Below are the code and all the weights of a small trained network. Each question names an input and a target symbol and asks about switching units off, where a switched-off unit gives its printed mean instead of its output.

import numpy as np


def w(rows, s, z=0):
    codes = np.array(rows[::2]) - 128.0
    scale = np.full(codes.shape[1], s)
    scale[-1] = z or s
    return codes * scale


def norm(h):
    return h / np.sqrt((h * h).mean(-1, keepdims=True) + 1e-5)


def f(y):
    return np.maximum(y, 0)


def softmax(a):
    e = np.exp(a - a.max(-1, keepdims=True))
    return e / e.sum(-1, keepdims=True)


def log_softmax(a):
    a = a - a.max(-1, keepdims=True)
    return a - np.log(np.exp(a).sum(-1, keepdims=True))


def net(x, mask):
    ids = ['Δβεζηλστ'.index(c) for c in x.split()]
    T = len(ids)
    res = E[ids] + P[:T]
    u = 0
    for l in range(3):
        q, k, v = (norm(res) @ M[l].T for M in (Q, K, V))
        z = softmax(np.where(np.tri(T) > 0, q @ k.T / 2**0.5, -1e9)) @ v
        res = res + np.where(mask[u], z, O[l][:, -1]) @ O[l][:, :-1]
        u += 1
        y = f(norm(res) @ A[l][:, :-1].T + A[l][:, -1])
        res = res + np.where(mask[u : u + 8], y, B[l][:, -1]) @ B[l][:, :-1]
        u += 8
    return log_softmax(norm(res)[-1] @ U[:, :-1].T + U[:, -1])


Q, K, V, O, A, B = {}, {}, {}, {}, {}, {}
E = w([
[128,244,154],'Δ',
[18,254,24],'β',
[191,126,80],'ε',
[58,26,114],'ζ',
[253,41,218],'η',
[168,190,119],'λ',
[71,115,135],'σ',
[189,152,81],'τ',
],0.006)
P = w([
[100,131,157],'0',
[123,136,63],'1',
[126,207,175],'2',
[127,106,135],'3',
[114,92,33],'4',
[125,211,178],'5',
[86,73,150],'6',
[125,56,21],'7',
[130,206,186],'8',
[79,66,171],'9',
[134,19,2],'10',
],0.0073)
Q[0] = w([
[226,212,1],'L0H0',
[73,204,208],'L0H0',
],0.0046)
K[0] = w([
[70,237,18],'L0H0',
[131,157,252],'L0H0',
],0.0047)
V[0] = w([
[180,202,252],'L0H0',
[217,104,92],'L0H0',
],0.0034)
O[0] = w([
[176,33,218,128],'L0H0',
[3,206,201,253],'L0H0',
],0.0031,0.00035)
A[0] = w([
[119,186,144,34],'L0N0',
[5,208,199,40],'L0N1',
[2,38,91,124],'L0N2',
[47,145,218,4],'L0N3',
[92,4,156,216],'L0N4',
[193,198,71,120],'L0N5',
[250,92,228,178],'L0N6',
[122,2,71,25],'L0N7',
],0.0061,0.0044)
B[0] = w([
[162,73,174,134],'L0N0',
[165,230,74,171],'L0N1',
[63,110,205,207],'L0N2',
[158,212,198,144],'L0N3',
[29,137,184,254],'L0N4',
[240,57,144,175],'L0N5',
[205,164,49,247],'L0N6',
[127,185,2,170],'L0N7',
],0.0069,0.0048)
Q[1] = w([
[199,4,64],'L1H0',
[212,56,227],'L1H0',
],0.0045)
K[1] = w([
[172,68,60],'L1H0',
[254,199,117],'L1H0',
],0.0058)
V[1] = w([
[79,2,146],'L1H0',
[109,157,41],'L1H0',
],0.0052)
O[1] = w([
[253,249,183,3],'L1H0',
[106,40,130,166],'L1H0',
],0.006,0.0022)
A[1] = w([
[218,194,178,92],'L1N0',
[110,173,135,18],'L1N1',
[124,151,74,152],'L1N2',
[130,107,157,8],'L1N3',
[174,69,182,150],'L1N4',
[41,112,250,85],'L1N5',
[62,58,255,55],'L1N6',
[239,157,92,129],'L1N7',
],0.0056,0.011)
B[1] = w([
[101,192,124,165],'L1N0',
[75,12,31,128],'L1N1',
[102,135,127,252],'L1N2',
[199,149,204,128],'L1N3',
[112,81,106,214],'L1N4',
[119,111,169,175],'L1N5',
[21,40,45,146],'L1N6',
[132,155,126,252],'L1N7',
],0.011,0.003)
Q[2] = w([
[19,32,254],'L2H0',
[171,57,171],'L2H0',
],0.0039)
K[2] = w([
[160,104,1],'L2H0',
[125,118,115],'L2H0',
],0.0093)
V[2] = w([
[254,76,167],'L2H0',
[141,91,50],'L2H0',
],0.006)
O[2] = w([
[174,3,74,4],'L2H0',
[206,121,186,189],'L2H0',
],0.0062,0.0023)
A[2] = w([
[33,154,173,193],'L2N0',
[100,57,107,14],'L2N1',
[56,65,73,4],'L2N2',
[136,1,146,97],'L2N3',
[67,163,179,123],'L2N4',
[132,174,86,213],'L2N5',
[11,100,34,75],'L2N6',
[194,108,213,115],'L2N7',
],0.0084,0.0043)
B[2] = w([
[218,30,91,254],'L2N0',
[250,14,29,144],'L2N1',
[119,9,106,170],'L2N2',
[27,189,254,181],'L2N3',
[153,193,92,199],'L2N4',
[88,135,186,239],'L2N5',
[70,4,87,244],'L2N6',
[206,64,22,140],'L2N7',
],0.0069,0.0053)
U = w([
[107,252,121,247],'Δ',
[5,167,15,49],'β',
[186,39,32,72],'ε',
[38,138,153,51],'ζ',
[156,126,252,253],'η',
[254,87,56,101],'λ',
[5,146,219,74],'σ',
[229,60,127,47],'τ',
],0.0089,0.0049)

Each question gives the input, a string of symbols that net reads in full, and the target symbol t.
The units are the heads (2 rows each of Q, K, V and O) and the neurons (one row each of A and B). Each row of codes is followed by its name. A weight is (code - 128) times the scale printed after its matrix; where a second scale follows, it is the last column's (O, A, B and U).
mask holds one flag per unit, layer by layer, with each layer's heads first. A switched-off unit (its flag False) gives its mean, the last column of its rows in O or B, instead of its output. The means were averaged over made-up inputs and are rounded, as every weight is.
A unit's drop is (log p(t) with every unit on - log p(t) with that unit switched off) / (log p(t) with every unit on - log p(t) with every unit switched off).
The circuit of an input: a set's keep is (log p(t) with only the set's units on - log p(t) with every unit switched off) / (log p(t) with every unit on - log p(t) with every unit switched off). Starting from the 12 units with the biggest drops (on a tie, the unit counted first), units are removed one at a time, each time the one whose removal leaves the highest keep (on an exact tie, the one counted first), for as long as the keep stays at least 0.8.
circuit, biggest first: the units of the circuit, biggest drop first
most important unit: the unit with the biggest drop
k most important neurons: the k neurons with the biggest drops, biggest first
top k neurons in layer l: the k neurons of layer l with the biggest drops, biggest first
drop of u: that unit's drop, to one decimal
input ε η η, target λ: most important unit -> L0N1
input ε η η ε, target η: 2 most important neurons -> [L2N3 L0N6]
input σ ε η η ε η ε η η, target Δ: circuit, biggest first -> [L0N6 L1N0 L2N0]
input η β ζ, target η: top 3 neurons in layer 2 -> [L2N0 L2N6 L2N3]
input σ σ ζ Δ ε τ β η η λ, target λ: top 3 neurons in layer 0 -> [L0N6 L0N5 L0N2]
input ζ σ ε σ σ λ σ η, target β: top 3 neurons in layer 0 -> [L0N7 L0N6 L0N2]
input τ β η η β σ β η ε Δ, target Δ: 4 most important neurons -> [L0N1 L0N3 L2N6 L2N4]
input η ε ζ τ, target η: 2 most important neurons -> [L0N6 L2N3]
input ε η η β β, target ε: top 2 neurons in layer 2 -> [L2N0 L2N3]
input η σ β η ε η, target Δ: 3 most important neurons -> [L0N6 L1N0 L2N0]
input η ε η, target λ: top 2 neurons in layer 2 -> [L2N3 L2N7]
input β τ η ε λ ζ, target η: top 2 neurons in layer 2 -> [L2N6 L2N0]
input η η τ λ η ε τ σ τ, target Δ: 2 most important neurons -> [L2N0 L1N0]
input η η σ σ Δ σ ε ε β λ, target λ: most important unit -> L2N0
input η τ η λ σ λ τ η σ, target Δ: drop of L0N1 -> 1.1
input β σ σ ε η, target β: drop of L2N5 -> 0.0
input ε β β η Δ Δ Δ, target Δ: drop of L2N0 -> 0.1
input ζ η σ η σ σ β Δ ε, target Δ: drop of L2N0 -> 0.4
